.05, -.05, .22, -.06, -.02, -.02, .07, .03, .01, -.10, -.02, -.05, -.10, .02, -.24, -.04, -.04, .04, .04, -.09, .00, -.04, .43, -.10, -.02, .10 : <12>, Q58
.10, .02, .06, .10, -.06, -.03, -.03, .03, .01, .04, .09, -.05, -.05, -.09, .10, .10, -.04, -.08, .02, -.04, .04, -.02, .24, .23, -.10, .02 : <6>, Q544
.01, -.07, .03, .15, .06, .06, -.02, -.11, .01, .10, .07, -.07, -.11, -.10, .04, .01, .08, -.10, -.01, .01, -.05, -.04, .10, -.24, -.05, -.02 : <2>, Q544
.01, -.08, .00, .16, .00, .04, .01, -.09, .01, .11, .10, -.09, .02, -.10, .03, -.02, .05, -.15, .00, -.08, -.11, -.04, .09, -.09, -.07, -.07 : <2>, Q544
-.02, .05, -.05, -.09, -.07, -.05, -.06, -.10, -.01, .00, -.03, .05, .00, .17, .10, .03, -.06, .18, -.03, -.02, .30, .00, -.02, .24, -.04, .07 : <6>, Q23
-.01, .05, .08, -.12, -.05, -.02, .00, -.06, -.03, -.10, -.07, .00, -.03, .11, -.09, -.03, -.08, .25, .03, .03, .17, .05, .37, .07, -.10, -.11 : <12>, Q23
.11, .03, .05, .16, .09, .01, -.08, -.09, -.06, .00, .10, .06, -.04, -.10, .12, -.05, -.03, .00, -.07, -.02, .04, -.02, .21, -.10, -.04, -.02 : <12>, Q544
.04, .00, .05, -.05, -.02, -.03, .03, -.14, -.12, -.13, -.04, .04, -.10, .03, -.07, .03, -.03, .08, .06, -.03, .10, .01, .00, .15, -.04, .16 : <6>, Q23
.00, .05, -.04, -.12, -.10, .01, -.05, -.14, .00, -.01, -.04, .06, -.03, .13, .00, -.01, -.07, .13, .00, .06, .19, -.13, .08, .17, .00, .12 : <6>, Q23
-.02, .12, -.02, -.28, -.10, .00, .02, -.11, .00, -.05, -.02, .10, .08, .14, -.15, -.06, -.08, .14, .08, .00, .13, .03, .43, -.02, .09, -.02 : <12>, Q23
-.14, -.07, .02, -.11, -.08, .01, .00, -.18, -.06, -.02, -.04, -.01, .10, .09, -.02, .05, -.05, .08, .09, .07, .16, -.06, .12, -.17, .00, .16 : <2>, Q23
.05, .11, .07, .03, -.15, -.03, -.03, -.13, .00, -.01, -.05, .06, .02, .16, -.10, .03, -.02, .19, .07, .04, .15, -.02, .12, .00, .00, .16 : <6>, Q23
-.03, .02, .16, -.22, -.07, -.02, .04, -.10, .01, -.03, -.06, -.01, .03, .12, -.18, .01, -.07, .11, .06, .01, .14, -.09, .41, -.11, -.01, .04 : <12>, Q23
-.04, .04, .04, -.02, .10, -.09, -.06, -.09, .01, .11, -.01, .01, .05, .09, .06, -.14, -.08, .13, .00, .05, .23, .00, .21, -.11, .04, .00 : <12>, Q23
-.01, .09, .06, -.27, -.04, -.14, -.14, .04, -.02, -.07, .01, .01, -.04, .06, -.13, -.10, -.12, .18, .06, .01, .15, .04, .47, .10, .05, .02 : <12>, Q23
-.04, -.06, .04, .04, .00, .07, .05, -.18, -.02, -.02, .01, .05, .05, .04, -.14, -.02, .02, .10, .01, -.04, .11, -.02, .03, -.36, .05, .04 : <2>, Q23
.15, .00, .08, -.06, -.03, .13, .03, -.12, .04, .04, .59, -.08, -.13, -.16, -.06, -.05, .08, -.13, .02, .03, -.13, .00, .48, -.06, .00, -.14 : <12>, Q544
.13, .04, .10, .20, .05, -.04, .03, -.14, .02, .01, .18, -.09, -.04, -.18, .09, -.07, .08, -.09, -.07, -.11, -.01, -.02, .47, -.17, -.09, -.14 : <12>, Q544
.01, .00, .21, -.05, -.12, -.04, .05, .14, .07, -.05, -.03, -.01, -.08, -.09, -.08, .07, .00, -.06, .12, -.07, -.04, .04, .61, .19, -.03, .05 : <12>, Q58
.24, .06, .08, .09, -.03, -.01, .02, -.05, -.08, -.06, .13, .00, -.13, -.11, .03, .02, .08, -.08, -.02, -.03, -.20, -.02, .08, .08, -.01, -.03 : <12>, Q544
.13, .03, .08, .01, -.05, -.05, .03, -.22, .02, .05, .16, -.01, -.08, -.10, -.03, -.09, .06, -.07, .02, .02, .02, -.02, .41, -.06, -.15, .00 : <12>, Q544
-.06, .03, .03, -.18, .04, .06, -.02, -.17, -.03, .01, -.05, .04, -.01, .14, -.12, -.06, -.06, .14, .00, .00, .20, .02, .50, -.11, .01, -.01 : <12>, Q23
.06, .06, .04, .24, .00, -.02, -.07, -.02, .02, .03, .09, -.04, .07, -.04, .17, .09, .08, -.05, .00, -.05, -.04, -.05, .02, -.11, .00, -.08 : <12>, Q544
-.01, .00, -.04, .03, -.07, .02, -.01, -.06, -.03, .00, -.06, .03, .05, .13, -.02, .01, -.06, .14, .03, .11, .20, .00, .19, .08, .02, -.13 : <6>, Q23
.04, .04, .01, -.06, .02, .02, -.02, -.04, -.01, .01, .00, .03, -.07, .14, -.12, .06, -.09, .24, .09, .00, -.06, -.04, .08, .03, .05, .06 : <12>, Q23
.04, .06, -.06, .01, .02, .00, -.11, -.01, -.03, -.14, -.03, .04, .00, .06, .12, .00, -.01, .11, -.05, .05, .04, .04, -.03, .14, -.03, .00 : <6>, Q23
-.06, .05, -.04, -.06, -.02, -.08, -.08, -.01, -.04, -.06, -.11, .02, .03, .11, .01, .01, -.05, .09, .08, .00, .20, -.02, .06, .09, .04, .02 : <6>, Q23
.05, .06, .14, -.21, -.06, -.04, -.01, -.11, .00, -.08, -.05, .02, -.03, .10, -.18, -.06, -.08, .22, .07, .03, .12, .06, .44, -.07, .07, .09 : <12>, Q23
-.01, .03, .10, .06, -.03, -.01, -.06, -.11, -.06, -.05, -.01, .06, -.07, .14, -.04, .02, -.08, .16, .11, .01, .20, -.06, .09, -.02, -.02, .12 : <6>, Q23
-.05, -.10, .11, .20, .03, -.02, -.03, .13, -.01, .09, -.08, -.01, -.03, -.04, .03, .11, -.02, -.10, .05, -.02, -.02, .04, -.02, .16, -.19, .17 : <2>, Q58
.07, .00, .05, .20, .27, -.02, -.05, .02, .00, .03, .06, .00, -.04, -.13, .10, -.01, .08, -.05, .00, -.03, -.05, -.08, .10, .13, -.10, .01 : <6>, Q544
.12, .01, .06, .10, .10, .02, -.01, .00, -.03, -.07, .13, -.02, -.06, -.17, -.03, .00, .00, -.05, -.02, -.15, -.08, -.02, .31, -.05, -.03, -.11 : <12>, Q544
.01, .06, .00, -.17, -.02, -.03, -.01, -.05, -.04, -.08, -.06, .03, .00, .14, -.19, -.07, -.10, .24, .01, .02, .22, .00, .23, -.02, .07, .03 : <12>, Q23
-.07, -.19, .04, .30, -.05, .01, -.02, .07, .01, .06, -.07, .01, .03, -.04, .11, .13, -.02, -.04, .08, .01, .00, -.03, -.07, .02, -.15, .12 : <2>, Q58
-.02, -.07, .01, .16, -.01, -.03, .03, -.21, .01, .11, .06, -.04, -.26, -.16, .13, .04, .09, -.62, .01, -.02, -.10, -.03, -.12, -.15, -.09, .07 : <2>, Q544
.13, .06, .04, .07, -.02, -.01, -.02, -.12, .00, -.01, .03, -.01, -.07, .01, .02, .05, .03, .00, -.02, .02, .03, .01, -.04, .06, .03, .09 : <6>, Q58
-.01, .05, -.05, -.01, -.08, -.04, -.05, .07, -.07, -.07, -.09, .03, -.03, .11, .06, .07, -.08, .16, .04, .01, .20, -.03, .10, .26, -.10, .09 : <6>, Q23
-.06, -.08, .01, .06, -.19, .00, .05, .13, .10, .06, -.02, -.02, .07, .01, .06, .12, -.01, -.06, .11, -.02, .01, .03, .44, .16, -.12, -.01 : <12>, Q58
.04, -.01, .05, .33, -.05, -.03, -.05, -.01, .00, .13, .01, -.08, -.05, -.15, .17, .09, -.01, -.05, .00, -.01, -.02, .01, .35, .18, -.19, .04 : <6>, Q58
.09, .00, .03, .18, .04, -.01, -.04, -.14, -.05, .06, .09, -.01, -.05, -.12, .16, .02, .09, -.11, -.02, .01, -.11, -.02, .05, .04, -.05, -.06 : <6>, Q544
-.06, .00, .10, -.11, -.02, -.07, .02, .00, -.03, -.03, -.05, .05, .00, .00, -.09, -.02, .01, .11, .03, .06, .11, .02, .33, -.08, .02, .00 : <12>, Q23
.04, .02, .02, .06, -.10, -.01, .04, .23, .04, .00, -.03, -.04, .03, -.06, .00, .04, -.01, .02, .01, -.08, .02, .01, .42, .23, -.03, -.11 : <12>, Q58
.01, .16, .07, -.27, -.04, -.05, -.06, .04, -.01, -.09, -.04, .04, .01, .11, -.09, -.08, -.24, .20, .03, .07, .26, -.04, .62, .11, -.01, -.06 : <12>, Q23

-.10, .02, .02, .05, -.16, .07, .04, .09, -.04, .03, -.02, -.08, .13, .03, .05, .03, .03, -.03, .01, .00, -.03, .05, .05, .01, -.02, .10 : (36), Q99
-.07, -.12, -.01, .02, .10, -.26, .03, .00, .01, -.04, -.06, -.02, .08, .02, -.11, -.16, .01, -.05, -.11, .11, .02, -.02, -.20, .04, -.04, .14 : (33), Q431
.11, .01, .08, -.02, -.07, -.12, .03, -.08, .03, -.02, .06, -.02, -.05, .06, -.04, -.04, .07, .05, -.03, .03, .13, -.04, .04, .13, .02, -.02 : (25), Q99
-.02, -.02, .01, -.02, -.02, -.13, .01, -.02, .03, -.05, .01, -.02, -.01, .04, -.04, -.03, .02, -.01, -.02, .05, .08, -.02, .02, .05, -.01, .06 : (25), Q99
-.04, -.01, -.13, -.02, -.06, -.12, .02, .00, .00, .03, .02, -.02, -.04, .12, .05, .00, .04, -.02, .06, -.04, -.01, -.07, -.04, .13, .01, .10 : (25), Q99
.07, -.01, -.09, -.02, .09, .04, -.09, -.03, -.03, -.02, .03, -.04, .01, -.08, .04, .00, -.06, .01, -.03, -.01, -.02, .03, -.01, -.13, -.04, -.05 : (34), Q431
.06, .10, .18, .02, -.13, -.01, .10, -.07, .07, -.02, -.06, .04, .01, .12, -.01, .00, .14, .06, .05, .03, .23, -.01, .18, .12, .01, -.07 : (33), Q99
-.02, .02, .09, .00, -.12, -.03, .06, .02, .01, .01, .02, -.02, -.04, .08, .03, .03, .09, .07, .05, -.01, .07, -.02, .02, .12, .01, .00 : (25), Q99
.03, .02, -.03, -.02, .04, -.03, .00, .04, .03, .00, -.03, .03, .01, -.04, -.03, -.02, -.01, -.01, -.04, -.02, -.02, .04, -.07, -.02, .01, -.03 : (33), Q431
.09, -.11, .15, -.05, -.05, -.16, .02, -.12, -.03, .07, .05, -.04, -.29, .15, .10, -.06, .04, .11, .06, .08, .00, -.08, .17, .20, -.02, .07 : (25), Q99
-.14, .39, -.11, .09, -.08, .09, .03, .20, .21, .04, .13, -.10, .01, -.13, -.06, .08, -.09, -.08, -.09, -.16, -.16, .05, -.13, -.20, .10, -.09 : (24), Q431
.07, .00, .06, .01, .12, -.09, -.02, .00, .06, -.01, .01, .09, -.05, .00, .01, -.07, .06, .03, -.01, -.02, .01, .06, -.04, .06, .03, .00 : (34), Q99
-.13, -.03, .09, .07, -.12, -.23, .06, .12, .16, .00, .04, -.07, .02, .12, -.03, -.01, .08, -.02, -.09, .01, .08, -.07, -.24, .15, .10, .12 : (36), Q99
-.08, .04, -.03, .02, .01, -.04, -.01, .06, .03, -.02, .06, .04, -.02, -.06, -.01, .02, .03, -.03, -.04, -.02, .00, .03, -.20, -.05, .01, .00 : (25), Q431
.14, -.03, .14, -.01, .02, -.22, .02, -.07, .02, -.04, -.02, .06, -.01, .08, -.05, -.08, .09, .08, -.01, .08, .21, -.03, -.07, .16, .02, .01 : (33), Q99
.14, -.10, .15, .01, .13, -.15, -.04, -.11, -.02, .02, -.07, .00, .02, .11, .04, -.10, .08, .09, -.01, .11, .15, -.06, .15, .13, -.01, .11 : (34), Q99
